Below are the code and all the weights of a small trained network. Each question names an input and a class and asks about switching units off, where a switched-off unit gives its printed mean instead of its output.

import numpy as np


def w(rows, s, z=0):
    codes = np.array(rows[::2]) - 128.0
    scale = np.full(codes.shape[1], s)
    scale[-1] = z or s
    return codes * scale


def f(y):
    return y / 2 * (1 + np.tanh(0.7978845608 * (y + 0.044715 * y**3)))


def log_softmax(a):
    a = a - a.max(-1, keepdims=True)
    return a - np.log(np.exp(a).sum(-1, keepdims=True))


def net(x, mask):
    res = np.array(x, float).reshape(1, 8) / 4 @ E
    y = f(res @ A[0][:, :-1].T + A[0][:, -1])
    res = res + np.where(mask, y, B[0][:, -1]) @ B[0][:, :-1]
    return log_softmax(res[-1] @ U[:, :-1].T + U[:, -1])


A, B = {}, {}
E = w([
[128,127,129],'x0',
[126,129,124],'x1',
[201,201,10],'x2',
[130,130,127],'x3',
[85,3,18],'x4',
[129,129,132],'x5',
[131,128,127],'x6',
[253,56,155],'x7',
],0.0082)
A[0] = w([
[100,88,168,41],'n1',
[89,89,186,50],'n2',
[139,163,141,24],'n3',
[100,146,113,18],'n4',
[159,152,85,43],'n5',
[76,77,196,64],'n6',
[224,71,126,107],'n7',
[68,84,78,108],'n8',
[98,58,112,100],'n9',
[130,130,126,102],'n10',
[130,134,126,78],'n11',
[98,137,118,31],'n12',
[150,147,91,26],'n13',
[172,173,55,21],'n14',
[218,87,183,57],'n15',
[110,99,153,57],'n16',
[156,8,83,91],'n17',
[95,93,26,93],'n18',
[110,84,95,16],'n19',
[105,110,228,53],'n20',
[140,122,126,75],'n21',
[122,153,141,14],'n22',
[120,161,127,2],'n23',
[185,146,46,44],'n24',
[192,191,203,30],'n25',
[104,95,226,73],'n26',
[129,194,188,68],'n27',
[177,100,149,9],'n28',
[95,147,117,43],'n29',
[152,148,94,23],'n30',
[73,170,120,73],'n31',
[125,86,94,58],'n32',
[131,177,160,46],'n33',
[213,68,140,67],'n34',
[29,195,93,27],'n35',
[114,106,110,21],'n36',
[128,145,135,54],'n37',
[100,44,172,83],'n38',
[108,99,105,5],'n39',
[135,177,162,41],'n40',
[111,87,91,15],'n41',
[44,188,115,69],'n42',
[125,130,128,19],'n43',
[110,130,124,16],'n44',
[109,81,72,28],'n45',
],0.013,0.0076)
B[0] = w([
[203,155,59,151],'n1',
[172,121,57,182],'n2',
[158,116,136,124],'n3',
[145,47,112,115],'n4',
[145,133,88,153],'n5',
[190,110,12,214],'n6',
[46,61,115,235],'n7',
[183,173,181,217],'n8',
[155,149,189,190],'n9',
[137,115,128,116],'n10',
[144,100,126,110],'n11',
[143,71,125,115],'n12',
[143,126,103,133],'n13',
[189,108,19,197],'n14',
[54,48,121,213],'n15',
[143,150,102,131],'n16',
[155,184,192,248],'n17',
[158,154,218,255],'n18',
[176,103,163,143],'n19',
[146,165,93,223],'n20',
[135,110,123,111],'n21',
[155,99,132,113],'n22',
[149,72,138,113],'n23',
[144,170,58,217],'n24',
[166,152,209,244],'n25',
[148,147,69,232],'n26',
[203,117,180,221],'n27',
[116,85,138,133],'n28',
[130,95,128,121],'n29',
[165,117,83,131],'n30',
[108,80,143,163],'n31',
[148,132,161,152],'n32',
[183,91,152,158],'n33',
[58,40,132,204],'n34',
[115,2,115,204],'n35',
[163,77,142,117],'n36',
[143,106,132,111],'n37',
[140,201,59,201],'n38',
[160,85,143,124],'n39',
[174,108,156,159],'n40',
[170,86,185,144],'n41',
[106,20,141,202],'n42',
[185,3,88,104],'n43',
[152,62,120,107],'n44',
[179,101,190,174],'n45',
],0.0082,0.0069)
U = w([
[95,222,148,248],'0',
[222,180,238,79],'1',
[193,183,3,99],'2',
[20,25,139,76],'3',
],0.0052,0.014)

Each question gives the input, the list of numbers given to net, and the class t.
The units are the neurons (one row each of A and B). Each row of codes is followed by its name. A weight is (code - 128) times the scale printed after its matrix; where a second scale follows, it is the last column's (A, B and U).
mask holds one flag per neuron, in row order. A switched-off neuron (its flag False) gives its mean, the last column of its row in B, instead of its output. The means were averaged over made-up inputs and are rounded, as every weight is.
A unit's drop is (log p(t) with every unit on - log p(t) with that unit switched off) / (log p(t) with every unit on - log p(t) with every unit switched off).
The circuit of an input: a set's keep is (log p(t) with only the set's units on - log p(t) with every unit switched off) / (log p(t) with every unit on - log p(t) with every unit switched off). Starting from the 12 units with the biggest drops (on a tie, the unit counted first), units are removed one at a time, each time the one whose removal leaves the highest keep (on an exact tie, the one counted first), for as long as the keep stays at least 0.8.
units of the circuit, in order: the units of the circuit, biggest drop first
most important unit: the unit with the biggest drop
top k neurons: the k neurons with the biggest drops, biggest first
drop when u is switched off: that unit's drop, to one decimal
input [3,7,-7,5,6,1,-4,-2], class 2: top 2 neurons	(n6, n38)
input [-7,2,-2,-5,-6,6,0,8], class 3: units of the circuit, in order	(n15, n34)
input [-5,1,-7,0,-6,1,7,-4], class 2: units of the circuit, in order	(n6, n26, n2)
input [7,3,6,1,-3,7,-6,-8], class 3: units of the circuit, in order	(n35, n42)
input [1,8,2,0,-2,-4,-2,-7], class 3: units of the circuit, in order	(n35, n42)
input [-5,-5,2,4,-7,-3,-8,-3], class 1: most important unit	n27
input [0,4,0,0,6,-7,-4,4], class 1: units of the circuit, in order	(n17, n18)
input [7,-7,-5,1,1,2,-1,5], class 2: units of the circuit, in order	(n38, n6)
input [-3,0,-3,3,-8,8,-2,-5], class 1: units of the circuit, in order	(n27, n25)
input [6,-1,5,2,2,-4,-8,7], class 3: units of the circuit, in order	(n7, n34)
input [5,-4,-3,-2,3,-6,-3,-6], class 3: top 3 neurons	(n35, n42, n17)
input [6,0,4,0,8,5,2,8], class 1: top 2 neurons	(n17, n18)
input [-5,0,6,2,7,-3,8,-6], class 1: top 3 neurons	(n18, n8, n45)
input [2,7,-5,-6,0,-8,-5,-8], class 3: units of the circuit, in order	(n35)
input [-1,0,6,-5,7,-5,6,7], class 1: top 2 neurons	(n17, n18)
input [-2,-2,5,-1,5,0,5,7], class 3: top 2 neurons	(n7, n34)
input [-8,0,-2,-4,6,-8,5,-5], class 1: top 2 neurons	(n8, n18)
input [2,8,-6,0,-5,0,-7,-1], class 2: top 2 neurons	(n6, n26)
input [-4,-7,0,6,8,5,2,4], class 1: drop when n17 is switched off	0.1
input [-2,1,-7,-4,-3,1,-7,-1], class 2: most important unit	n6
input [7,-1,-8,6,-7,7,-5,5], class 2: drop when n6 is switched off	0.3
input [3,6,-4,0,-2,-3,6,2], class 2: drop when n26 is switched off	0.2
